Here is a tiny trained network, its code and every weight. The questions are about switching its units off for an input and a target symbol, where a switched-off unit gives its printed mean instead of its output.

import numpy as np


def w(rows, s, z=0):
    codes = np.array(rows[::2]) - 128.0
    scale = np.full(codes.shape[1], s)
    scale[-1] = z or s
    return codes * scale


def norm(h):
    return h / np.sqrt((h * h).mean(-1, keepdims=True) + 1e-5)


def f(y):
    return np.maximum(y, 0)


def softmax(a):
    e = np.exp(a - a.max(-1, keepdims=True))
    return e / e.sum(-1, keepdims=True)


def log_softmax(a):
    a = a - a.max(-1, keepdims=True)
    return a - np.log(np.exp(a).sum(-1, keepdims=True))


def net(x, mask):
    ids = ['βγδζηξτφω'.index(c) for c in x.split()]
    T = len(ids)
    res = E[ids] + P[:T]
    u = 0
    for l in range(2):
        r = norm(res)
        for j in range(2):
            rows = slice(2 * j, 2 * j + 2)
            q, k, v = (r @ M[l][rows].T for M in (Q, K, V))
            z = softmax(np.where(np.tri(T) > 0, q @ k.T / 2**0.5, -1e9)) @ v
            o = O[l][rows]
            res = res + np.where(mask[u + j], z, o[:, -1]) @ o[:, :-1]
        u += 2
        y = f(norm(res) @ A[l][:, :-1].T + A[l][:, -1])
        res = res + np.where(mask[u : u + 4], y, B[l][:, -1]) @ B[l][:, :-1]
        u += 4
    return log_softmax(norm(res)[-1] @ U[:, :-1].T + U[:, -1])


Q, K, V, O, A, B = {}, {}, {}, {}, {}, {}
E = w([
[165,184,86,93,140,165,205,77,154,133],'β',
[122,67,171,138,147,138,124,111,151,143],'γ',
[111,103,139,119,176,121,121,133,96,5],'δ',
[90,63,45,121,80,104,127,87,127,145],'ζ',
[149,90,154,139,142,216,96,103,83,156],'η',
[146,150,129,62,110,141,132,230,101,182],'ξ',
[103,97,190,60,100,91,141,93,145,161],'τ',
[126,164,151,76,158,150,65,95,113,175],'φ',
[114,194,149,149,81,160,102,112,139,100],'ω',
],0.024)
P = w([
[91,132,91,140,91,110,154,158,177,230],'0',
[154,114,103,88,96,145,131,157,157,135],'1',
[235,74,199,114,208,138,203,76,215,120],'2',
[251,84,217,78,157,186,185,91,104,104],'3',
[204,158,207,58,99,142,191,104,28,122],'4',
[214,220,201,101,92,112,211,159,1,112],'5',
],0.0081)
Q[0] = w([
[164,85,157,47,189,89,138,194,112,98],'L0H0',
[227,101,75,68,141,117,113,79,111,154],'L0H0',
[42,117,64,196,163,135,54,144,215,146],'L0H1',
[54,56,10,255,77,43,127,123,93,170],'L0H1',
],0.0093)
K[0] = w([
[209,118,255,31,103,127,98,97,91,122],'L0H0',
[175,89,113,16,97,98,84,74,142,122],'L0H0',
[100,49,25,156,56,101,55,149,242,130],'L0H1',
[80,28,44,118,167,141,179,138,137,176],'L0H1',
],0.0064)
V[0] = w([
[101,111,116,109,152,10,107,123,123,152],'L0H0',
[87,149,170,131,111,97,145,31,132,147],'L0H0',
[151,112,135,186,28,100,215,189,84,118],'L0H1',
[118,187,214,182,3,167,146,135,197,79],'L0H1',
],0.0073)
O[0] = w([
[200,223,122,100,24,133,138,29,251,97,121],'L0H0',
[157,118,81,88,59,230,105,50,34,119,168],'L0H0',
[186,2,86,14,179,148,177,164,219,126,2],'L0H1',
[70,139,181,44,135,221,198,5,180,153,116],'L0H1',
],0.0095,0.0076)
A[0] = w([
[125,254,183,52,182,198,162,168,159,101,220],'L0N0',
[194,165,144,157,126,81,65,124,132,156,250],'L0N1',
[164,85,86,67,74,117,109,119,139,102,91],'L0N2',
[148,198,98,144,135,111,132,94,99,156,141],'L0N3',
],0.009,0.0023)
B[0] = w([
[67,96,124,119,107,184,91,118,124,136,255],'L0N0',
[132,212,153,123,103,81,151,144,124,9,253],'L0N1',
[253,138,170,125,178,88,201,95,33,123,156],'L0N2',
[97,101,144,152,112,102,96,214,202,78,235],'L0N3',
],0.011,0.0072)
Q[1] = w([
[181,125,127,72,104,139,161,115,34,47],'L1H0',
[91,41,90,131,215,76,254,163,133,108],'L1H0',
[136,229,104,118,128,165,57,97,174,187],'L1H1',
[77,79,34,190,175,121,102,25,166,177],'L1H1',
],0.0069)
K[1] = w([
[132,63,117,133,128,167,63,75,5,13],'L1H0',
[71,118,252,84,229,155,101,159,145,55],'L1H0',
[46,132,164,134,144,205,38,57,253,146],'L1H1',
[175,28,84,163,118,103,123,140,226,74],'L1H1',
],0.0073)
V[1] = w([
[63,239,192,72,160,133,62,167,168,207],'L1H0',
[63,218,153,80,75,217,100,114,116,156],'L1H0',
[69,84,89,131,176,70,20,57,119,22],'L1H1',
[80,188,215,134,194,159,1,134,181,204],'L1H1',
],0.0062)
O[1] = w([
[145,161,238,139,93,144,105,122,54,2,172],'L1H0',
[118,199,108,185,113,45,164,112,120,62,253],'L1H0',
[26,246,114,132,101,184,121,100,122,200,207],'L1H1',
[33,9,92,138,61,211,152,116,195,71,230],'L1H1',
],0.0087,0.0034)
A[1] = w([
[71,76,2,118,156,178,149,143,67,161,99],'L1N0',
[178,146,204,121,166,118,104,81,125,15,251],'L1N1',
[66,185,34,72,186,147,95,125,162,152,26],'L1N2',
[223,120,103,138,77,254,193,60,104,188,140],'L1N3',
],0.0077,0.0021)
B[1] = w([
[153,141,133,182,137,115,164,159,141,177,156],'L1N0',
[226,183,151,94,100,160,81,178,107,102,255],'L1N1',
[119,112,106,119,212,76,11,54,213,133,155],'L1N2',
[132,120,91,151,72,76,98,142,219,216,185],'L1N3',
],0.011,0.0088)
U = w([
[137,148,106,209,116,153,210,142,136,122,130],'β',
[113,69,114,185,57,93,112,95,160,96,125],'γ',
[85,183,156,117,186,116,52,115,153,165,56],'δ',
[115,147,142,134,126,146,172,87,95,140,77],'ζ',
[117,119,222,242,155,156,154,126,70,194,142],'η',
[143,109,191,90,127,186,145,254,155,134,88],'ξ',
[241,179,107,110,68,124,183,73,92,159,111],'τ',
[138,243,192,158,98,138,133,148,67,60,137],'φ',
[65,126,201,52,97,183,182,41,74,139,255],'ω',
],0.0068,0.0024)

Each question gives the input, a string of symbols that net reads in full, and the target symbol t.
The units are the heads (2 rows each of Q, K, V and O) and the neurons (one row each of A and B). Each row of codes is followed by its name. A weight is (code - 128) times the scale printed after its matrix; where a second scale follows, it is the last column's (O, A, B and U).
mask holds one flag per unit, layer by layer, with each layer's heads first. A switched-off unit (its flag False) gives its mean, the last column of its rows in O or B, instead of its output. The means were averaged over made-up inputs and are rounded, as every weight is.
A unit's drop is (log p(t) with every unit on - log p(t) with that unit switched off) / (log p(t) with every unit on - log p(t) with every unit switched off).
The circuit of an input: a set's keep is (log p(t) with only the set's units on - log p(t) with every unit switched off) / (log p(t) with every unit on - log p(t) with every unit switched off). Starting from all 12 units, units are removed one at a time, each time the one whose removal leaves the highest keep (on an exact tie, the one counted first), for as long as the keep stays at least 0.8.
units of the circuit, in order: the units of the circuit, biggest drop first
top k neurons: the k neurons with the biggest drops, biggest first
top k neurons in layer l: the k neurons of layer l with the biggest drops, biggest first
heads that matter: for each layer, one digit per head in row order, 1 if its drop is at least 0.15 and else 0, layers parted by /
drop of u: that unit's drop, to one decimal
input δ τ τ τ δ ξ, target τ: heads that matter	11 / 01
input δ ξ η, target ξ: units of the circuit, in order	L0H1, L0H0, L1H0
input ζ φ φ φ, target δ: units of the circuit, in order	L1H0, L0N2, L1N2
input δ φ φ τ β γ, target τ: top neuron in layer 0	L0N0
input ξ φ δ β η η, target η: heads that matter	11 / 10
input η ξ γ δ, target ξ: units of the circuit, in order	L1H0, L0H1, L0N1
input δ β β, target δ: heads that matter	11 / 01
input β β γ ξ δ, target ξ: heads that matter	11 / 10
input β ξ β, target ξ: heads that matter	11 / 00
input β δ τ, target τ: units of the circuit, in order	L0H0, L0H1, L1H1, L0N2
input γ η η δ γ, target η: heads that matter	10 / 00
input δ γ δ, target δ: heads that matter	00 / 11
input φ ω ξ, target ω: heads that matter	01 / 00
input δ δ η γ, target η: heads that matter	10 / 10
input δ η δ, target η: units of the circuit, in order	L0H0, L1H0, L0N1, L0N3
input τ γ δ, target τ: top 3 neurons	L0N2, L0N3, L0N1
input ζ δ ξ γ ξ, target ξ: heads that matter	10 / 00
input ω φ ξ γ δ δ, target δ: heads that matter	01 / 11
input φ δ ω γ, target ω: heads that matter	01 / 00
input ω ξ φ δ η τ, target τ: top neuron in layer 1	L1N3
input ω ξ τ, target ω: top 2 neurons in layer 0	L0N0, L0N1
input φ τ ω τ δ η, target τ: top 2 neurons	L1N3, L0N3
input δ τ η, target τ: top neuron in layer 0	L0N0
input ζ η γ τ γ φ, target δ: top 2 neurons in layer 1	L1N2, L1N1
input τ δ ξ, target τ: drop of L0H1	1.2
